Below are the code and all the weights of a small trained network. Each question names an input and a target symbol and asks about switching units off, where a switched-off unit gives its printed mean instead of its output.

import numpy as np


def w(rows, s, z=0):
    codes = np.array(rows[::2]) - 128.0
    scale = np.full(codes.shape[1], s)
    scale[-1] = z or s
    return codes * scale


def norm(h):
    return h / np.sqrt((h * h).mean(-1, keepdims=True) + 1e-5)


def f(y):
    return np.maximum(y, 0)


def softmax(a):
    e = np.exp(a - a.max(-1, keepdims=True))
    return e / e.sum(-1, keepdims=True)


def log_softmax(a):
    a = a - a.max(-1, keepdims=True)
    return a - np.log(np.exp(a).sum(-1, keepdims=True))


def net(x, mask):
    ids = ['ΔΘΠΨβεημξω'.index(c) for c in x.split()]
    T = len(ids)
    res = E[ids] + P[:T]
    r = norm(res)
    for j in range(2):
        rows = slice(3 * j, 3 * j + 3)
        q, k, v = (r @ M[0][rows].T for M in (Q, K, V))
        z = softmax(np.where(np.tri(T) > 0, q @ k.T / 3**0.5, -1e9)) @ v
        o = O[0][rows]
        res = res + np.where(mask[j], z, o[:, -1]) @ o[:, :-1]
    y = f(norm(res) @ A[0][:, :-1].T + A[0][:, -1])
    res = res + np.where(mask[2:26], y, B[0][:, -1]) @ B[0][:, :-1]
    return log_softmax(norm(res)[-1] @ U[:, :-1].T + U[:, -1])


Q, K, V, O, A, B = {}, {}, {}, {}, {}, {}
E = w([
[59,213,121,164,81],'Δ',
[165,194,79,140,63],'Θ',
[49,137,91,203,90],'Π',
[16,188,127,167,161],'Ψ',
[90,175,170,171,98],'β',
[157,209,120,122,104],'ε',
[136,165,97,192,151],'η',
[11,204,179,216,104],'μ',
[137,140,69,220,74],'ξ',
[76,183,143,136,22],'ω',
],0.011)
P = w([
[159,51,120,94,148],'0',
[92,238,4,114,88],'1',
[172,91,177,142,123],'2',
[89,233,9,121,97],'3',
[173,97,180,143,118],'4',
[80,233,21,124,108],'5',
[175,100,183,147,115],'6',
[87,240,18,132,111],'7',
[179,106,187,148,117],'8',
[82,235,14,131,105],'9',
[178,111,193,155,117],'10',
[79,228,14,136,111],'11',
],0.012)
Q[0] = w([
[172,126,232,155,116],'head 0',
[144,88,232,73,209],'head 0',
[97,157,224,159,208],'head 0',
[73,100,218,143,155],'head 1',
[112,152,179,76,94],'head 1',
[38,160,2,130,128],'head 1',
],0.015)
K[0] = w([
[181,187,215,189,115],'head 0',
[148,167,210,124,252],'head 0',
[76,180,157,176,151],'head 0',
[63,176,154,170,160],'head 1',
[110,192,180,48,65],'head 1',
[64,19,75,19,156],'head 1',
],0.015)
V[0] = w([
[119,56,175,104,196],'head 0',
[79,72,164,138,161],'head 0',
[129,95,107,159,91],'head 0',
[136,131,47,251,59],'head 1',
[156,92,184,110,38],'head 1',
[236,117,105,171,187],'head 1',
],0.011)
O[0] = w([
[134,145,183,171,146,3],'head 0',
[93,135,178,152,188,97],'head 0',
[112,78,127,139,105,182],'head 0',
[152,125,99,181,184,254],'head 1',
[207,172,248,142,128,172],'head 1',
[183,74,96,86,166,76],'head 1',
],0.015,0.0079)
A[0] = w([
[107,45,183,176,80,139],'neuron 0',
[178,54,73,6,109,162],'neuron 1',
[71,106,122,156,106,119],'neuron 2',
[64,196,147,149,139,131],'neuron 3',
[110,150,86,206,93,107],'neuron 4',
[122,152,146,174,217,87],'neuron 5',
[166,28,155,104,218,2],'neuron 6',
[182,44,123,134,202,101],'neuron 7',
[146,167,172,13,89,52],'neuron 8',
[193,206,122,72,231,92],'neuron 9',
[94,75,222,68,203,146],'neuron 10',
[91,45,26,153,123,116],'neuron 11',
[70,71,81,165,141,110],'neuron 12',
[104,204,55,45,115,162],'neuron 13',
[186,64,217,140,111,67],'neuron 14',
[117,78,121,195,216,143],'neuron 15',
[119,117,49,86,142,129],'neuron 16',
[110,165,136,166,97,104],'neuron 17',
[95,96,124,145,107,160],'neuron 18',
[158,102,171,78,17,104],'neuron 19',
[210,122,199,132,141,117],'neuron 20',
[77,56,110,21,81,38],'neuron 21',
[110,171,173,136,75,119],'neuron 22',
[61,169,97,90,170,131],'neuron 23',
],0.013,0.0084)
B[0] = w([
[141,85,156,157,60,166],'neuron 0',
[87,157,146,130,219,219],'neuron 1',
[143,157,126,120,154,180],'neuron 2',
[150,117,72,109,130,246],'neuron 3',
[105,162,115,96,164,254],'neuron 4',
[169,134,144,49,115,180],'neuron 5',
[37,181,10,141,76,143],'neuron 6',
[113,107,86,125,59,178],'neuron 7',
[58,108,163,169,155,149],'neuron 8',
[44,134,221,101,77,156],'neuron 9',
[196,198,84,189,166,145],'neuron 10',
[156,140,202,115,99,235],'neuron 11',
[183,115,158,86,123,194],'neuron 12',
[179,54,131,182,148,238],'neuron 13',
[139,73,115,142,156,155],'neuron 14',
[127,170,159,94,80,213],'neuron 15',
[117,138,199,145,78,198],'neuron 16',
[127,86,99,133,151,208],'neuron 17',
[136,132,143,104,126,173],'neuron 18',
[72,84,173,124,96,168],'neuron 19',
[95,140,78,80,160,185],'neuron 20',
[26,197,163,37,163,150],'neuron 21',
[104,97,113,166,124,210],'neuron 22',
[194,120,100,116,122,187],'neuron 23',
],0.013,0.0081)
U = w([
[178,2,116,50,242,197],'Δ',
[216,85,201,178,243,226],'Θ',
[208,138,225,67,64,77],'Π',
[181,250,144,34,234,14],'Ψ',
[94,12,183,165,117,254],'β',
[34,113,213,77,244,222],'ε',
[247,42,74,117,77,41],'η',
[62,241,218,177,148,47],'μ',
[80,112,52,185,254,215],'ξ',
[40,132,109,12,81,42],'ω',
],0.0076,0.0025)

Each question gives the input, a string of symbols that net reads in full, and the target symbol t.
The units are the heads (3 rows each of Q, K, V and O) and the neurons (one row each of A and B). Each row of codes is followed by its name. A weight is (code - 128) times the scale printed after its matrix; where a second scale follows, it is the last column's (O, A, B and U).
mask holds one flag per unit, heads first, then neurons. A switched-off unit (its flag False) gives its mean, the last column of its rows in O or B, instead of its output. The means were averaged over made-up inputs and are rounded, as every weight is.
A unit's drop is (log p(t) with every unit on - log p(t) with that unit switched off) / (log p(t) with every unit on - log p(t) with every unit switched off).
The circuit of an input: a set's keep is (log p(t) with only the set's units on - log p(t) with every unit switched off) / (log p(t) with every unit on - log p(t) with every unit switched off). Starting from the 12 units with the biggest drops (on a tie, the unit counted first), units are removed one at a time, each time the one whose removal leaves the highest keep (on an exact tie, the one counted first), for as long as the keep stays at least 0.8.
units of the circuit, in order: the units of the circuit, biggest drop first
unit that matters most: the unit with the biggest drop
top k neurons: the k neurons with the biggest drops, biggest first
which heads matter: for each layer, one digit per head in row order, 1 if its drop is at least 0.15 and else 0, layers parted by /
drop when u is switched off: that unit's drop, to one decimal
input ω Δ Ψ μ β Π Ψ Δ, target μ: which heads matter -> 01
input ω Π μ, target μ: which heads matter -> 11
input η ω ξ Ψ, target Δ: units of the circuit, in order -> [head 1]
input η Δ Θ Δ Θ Π μ β β η Θ, target Δ: units of the circuit, in order -> [head 1; neuron 20; neuron 14]
input η Ψ η ξ ω Π Ψ η, target Δ: which heads matter -> 01
input ω Π Π Ψ, target μ: which heads matter -> 01
input ε Δ Π Δ μ Θ Ψ ω Δ Δ Ψ β, target ε: which heads matter -> 01
input μ η μ μ, target η: which heads matter -> 10
input ε Π η Δ μ Ψ β Δ ω η, target ε: which heads matter -> 01
input β ε Ψ ξ η, target ω: which heads matter -> 01
input ε η β Δ, target ε: units of the circuit, in order -> [head 1; neuron 1; neuron 8]
input μ Δ Δ ξ Π μ Δ Δ Π Δ, target η: units of the circuit, in order -> [neuron 13; head 0]
input Θ Ψ Δ Ψ, target Θ: which heads matter -> 11
input Δ Θ Ψ, target Ψ: which heads matter -> 10
input ω ξ Δ ε, target μ: which heads matter -> 01
input μ Π Π Δ β Δ Ψ ξ Δ ω, target η: units of the circuit, in order -> [neuron 13]
input Ψ Ψ Ψ Π ξ Θ Π ε Θ, target Δ: which heads matter -> 11
input ω Δ β Ψ Ψ Π Δ, target ξ: which heads matter -> 00
input Π Π Ψ Δ, target Ψ: which heads matter -> 11
input η η β β Ψ Ψ ω ω Ψ Δ, target Δ: top 2 neurons -> [neuron 13; neuron 1]
input ω Ψ β μ Δ ξ Θ Π, target μ: units of the circuit, in order -> [head 1]
input β η Ψ η μ, target μ: top 2 neurons -> [neuron 13; neuron 0]
input Θ Π Ψ η ω μ Π Δ ω, target β: drop when neuron 15 is switched off -> 0.1
input Ψ Δ Δ μ Π Δ Ψ Δ Ψ Π ω ξ, target ω: drop when head 1 is switched off -> 2.7
input Π β η Ψ ξ Ψ ω Δ Ψ, target Ψ: drop when head 0 is switched off -> 0.8
input Δ Δ Ψ Δ Π ξ Δ Δ Π Θ, target ξ: drop when neuron 4 is switched off -> 0.1
input Π ε Ψ ξ Δ η Δ β ε, target ε: unit that matters most -> neuron 20
